Below is a small trained network, with its code and all its weights. Each question gives an input and a target symbol and asks what happens when units are switched off, that is, made to give their printed mean instead of their output.

import numpy as np


def w(rows, s, z=0):
    codes = np.array(rows[::2]) - 128.0
    scale = np.full(codes.shape[1], s)
    scale[-1] = z or s
    return codes * scale


def f(y):
    return np.maximum(y, 0)


def softmax(a):
    e = np.exp(a - a.max(-1, keepdims=True))
    return e / e.sum(-1, keepdims=True)


def log_softmax(a):
    a = a - a.max(-1, keepdims=True)
    return a - np.log(np.exp(a).sum(-1, keepdims=True))


def net(x, mask):
    ids = ['αδημτφψω'.index(c) for c in x.split()]
    T = len(ids)
    res = E[ids] + P[:T]
    u = 0
    for l in range(2):
        q, k, v = (res @ M[l].T for M in (Q, K, V))
        z = softmax(np.where(np.tri(T) > 0, q @ k.T / 2**0.5, -1e9)) @ v
        res = res + np.where(mask[u], z, O[l][:, -1]) @ O[l][:, :-1]
        u += 1
        y = f(res @ A[l][:, :-1].T + A[l][:, -1])
        res = res + np.where(mask[u : u + 4], y, B[l][:, -1]) @ B[l][:, :-1]
        u += 4
    return log_softmax(res[-1] @ U[:, :-1].T + U[:, -1])


Q, K, V, O, A, B = {}, {}, {}, {}, {}, {}
E = w([
[71,133,125,116,133,94],'α',
[104,120,101,148,135,66],'δ',
[53,143,63,74,116,65],'η',
[177,133,251,155,83,118],'μ',
[149,105,22,132,124,92],'τ',
[84,78,103,133,102,70],'φ',
[154,152,243,65,163,123],'ψ',
[121,156,134,88,209,136],'ω',
],0.023)
P = w([
[138,110,130,77,148,189],'0',
[209,42,227,52,137,54],'1',
[183,53,253,65,133,96],'2',
[75,118,207,126,84,87],'3',
[122,95,197,55,120,117],'4',
[79,110,204,107,127,128],'5',
[152,88,176,123,204,155],'6',
[123,94,133,73,191,229],'7',
[113,100,159,75,169,168],'8',
[109,119,195,127,138,147],'9',
],0.0075)
Q[0] = w([
[136,2,127,83,203,62],'L0H1',
[144,131,222,85,45,130],'L0H1',
],0.0057)
K[0] = w([
[61,184,101,189,243,255],'L0H1',
[71,171,165,104,205,120],'L0H1',
],0.0056)
V[0] = w([
[178,58,107,205,105,129],'L0H1',
[69,126,181,40,1,92],'L0H1',
],0.0088)
O[0] = w([
[111,39,239,163,4,151,2],'L0H1',
[241,54,125,118,214,150,195],'L0H1',
],0.013,0.007)
A[0] = w([
[58,159,77,51,139,2,198],'L0N1',
[121,133,185,83,98,208,5],'L0N2',
[150,69,121,105,208,113,143],'L0N3',
[101,49,35,128,43,103,255],'L0N4',
],0.0065,0.0042)
B[0] = w([
[169,134,160,223,101,163,253],'L0N1',
[143,141,69,142,192,148,128],'L0N2',
[174,2,148,115,45,148,223],'L0N3',
[103,145,213,66,96,63,166],'L0N4',
],0.0091,0.016)
Q[1] = w([
[254,73,165,222,90,122],'L1H1',
[246,188,155,232,84,183],'L1H1',
],0.0046)
K[1] = w([
[188,78,142,41,67,207],'L1H1',
[2,157,140,98,105,6],'L1H1',
],0.0055)
V[1] = w([
[115,199,189,188,242,206],'L1H1',
[108,108,42,1,195,206],'L1H1',
],0.007)
O[1] = w([
[117,136,149,255,134,70,1],'L1H1',
[215,37,32,34,110,49,100],'L1H1',
],0.0087,0.0067)
A[1] = w([
[81,158,130,52,10,90,117],'L1N1',
[136,109,104,165,25,95,147],'L1N2',
[129,218,2,111,145,117,3],'L1N3',
[143,163,138,101,186,131,103],'L1N4',
],0.0074,0.0051)
B[1] = w([
[168,174,101,107,103,216,249],'L1N1',
[100,175,85,50,250,126,231],'L1N2',
[196,172,210,240,62,226,152],'L1N3',
[35,112,2,111,112,39,252],'L1N4',
],0.0068,0.0031)
U = w([
[162,120,81,136,159,70,48],'α',
[64,104,155,93,151,155,108],'δ',
[206,87,76,176,72,185,59],'η',
[223,103,176,219,96,136,160],'μ',
[127,128,129,59,70,163,161],'τ',
[60,3,164,80,44,145,157],'φ',
[155,124,130,54,172,11,129],'ψ',
[127,177,68,114,207,131,255],'ω',
],0.0059,0.0049)

Each question gives the input, a string of symbols that net reads in full, and the target symbol t.
The units are the heads (2 rows each of Q, K, V and O) and the neurons (one row each of A and B). Each row of codes is followed by its name. A weight is (code - 128) times the scale printed after its matrix; where a second scale follows, it is the last column's (O, A, B and U).
mask holds one flag per unit, layer by layer, with each layer's heads first. A switched-off unit (its flag False) gives its mean, the last column of its rows in O or B, instead of its output. The means were averaged over made-up inputs and are rounded, as every weight is.
A unit's drop is (log p(t) with every unit on - log p(t) with that unit switched off) / (log p(t) with every unit on - log p(t) with every unit switched off).
The circuit of an input: a set's keep is (log p(t) with only the set's units on - log p(t) with every unit switched off) / (log p(t) with every unit on - log p(t) with every unit switched off). Starting from all 10 units, units are removed one at a time, each time the one whose removal leaves the highest keep (on an exact tie, the one counted first), for as long as the keep stays at least 0.8.
circuit, biggest first: the units of the circuit, biggest drop first
unit that matters most: the unit with the biggest drop
top k neurons in layer l: the k neurons of layer l with the biggest drops, biggest first
drop when u is switched off: that unit's drop, to one decimal
input ω φ μ α, target μ: circuit, biggest first -> [L1H1 L0H1 L0N1 L0N3]
input ω φ μ φ, target μ: top 2 neurons in layer 0 -> [L0N1 L0N3]
input η φ δ, target φ: unit that matters most -> L0N3
input ω η α ω ω φ ω α ω φ, target μ: circuit, biggest first -> [L0N1 L0H1 L1H1]
input η ω φ μ ψ δ μ ω φ, target ω: circuit, biggest first -> [L0H1 L0N3]
input ω μ η δ, target μ: circuit, biggest first -> [L1H1 L0N1 L0H1]
input τ τ η τ δ ψ, target ψ: circuit, biggest first -> [L0N1 L0N3 L0H1 L1H1]
input η φ δ δ, target φ: circuit, biggest first -> [L0H1 L0N3 L1H1]
input ω ψ α, target μ: circuit, biggest first -> [L0N1 L0H1 L1H1]
input ω ω ω ω ω, target μ: top 3 neurons in layer 0 -> [L0N1 L0N4 L0N3]
input η ψ α δ, target ψ: circuit, biggest first -> [L1H1 L0H1 L0N1]
input φ η ω δ η η δ μ, target τ: circuit, biggest first -> [L1H1 L0H1 L0N1]
input η η τ φ α α φ ψ, target ψ: circuit, biggest first -> [L0N1 L0H1 L1H1]
input ψ η δ φ ω η η ω φ, target ω: circuit, biggest first -> [L0H1]
input μ ω ω α ω η φ ω η ψ, target ω: circuit, biggest first -> [L0H1 L0N4]
input η η ψ η ω, target ψ: top 2 neurons in layer 0 -> [L0N3 L0N1]
input ψ α δ, target ψ: top 2 neurons in layer 0 -> [L0N1 L0N3]
input η τ η τ α η φ, target φ: top 2 neurons in layer 0 -> [L0N3 L0N1]
input η φ ψ τ φ, target ψ: top 2 neurons in layer 0 -> [L0N1 L0N4]
input η ψ ω φ τ δ ψ μ τ, target ψ: unit that matters most -> L1H1
input τ ω μ, target δ: top 2 neurons in layer 0 -> [L0N3 L0N4]
input τ ω α ω ψ ψ, target ω: drop when L0N4 is switched off -> 0.4
input ω τ α φ α ω ω δ, target μ: drop when L1H1 is switched off -> 0.8
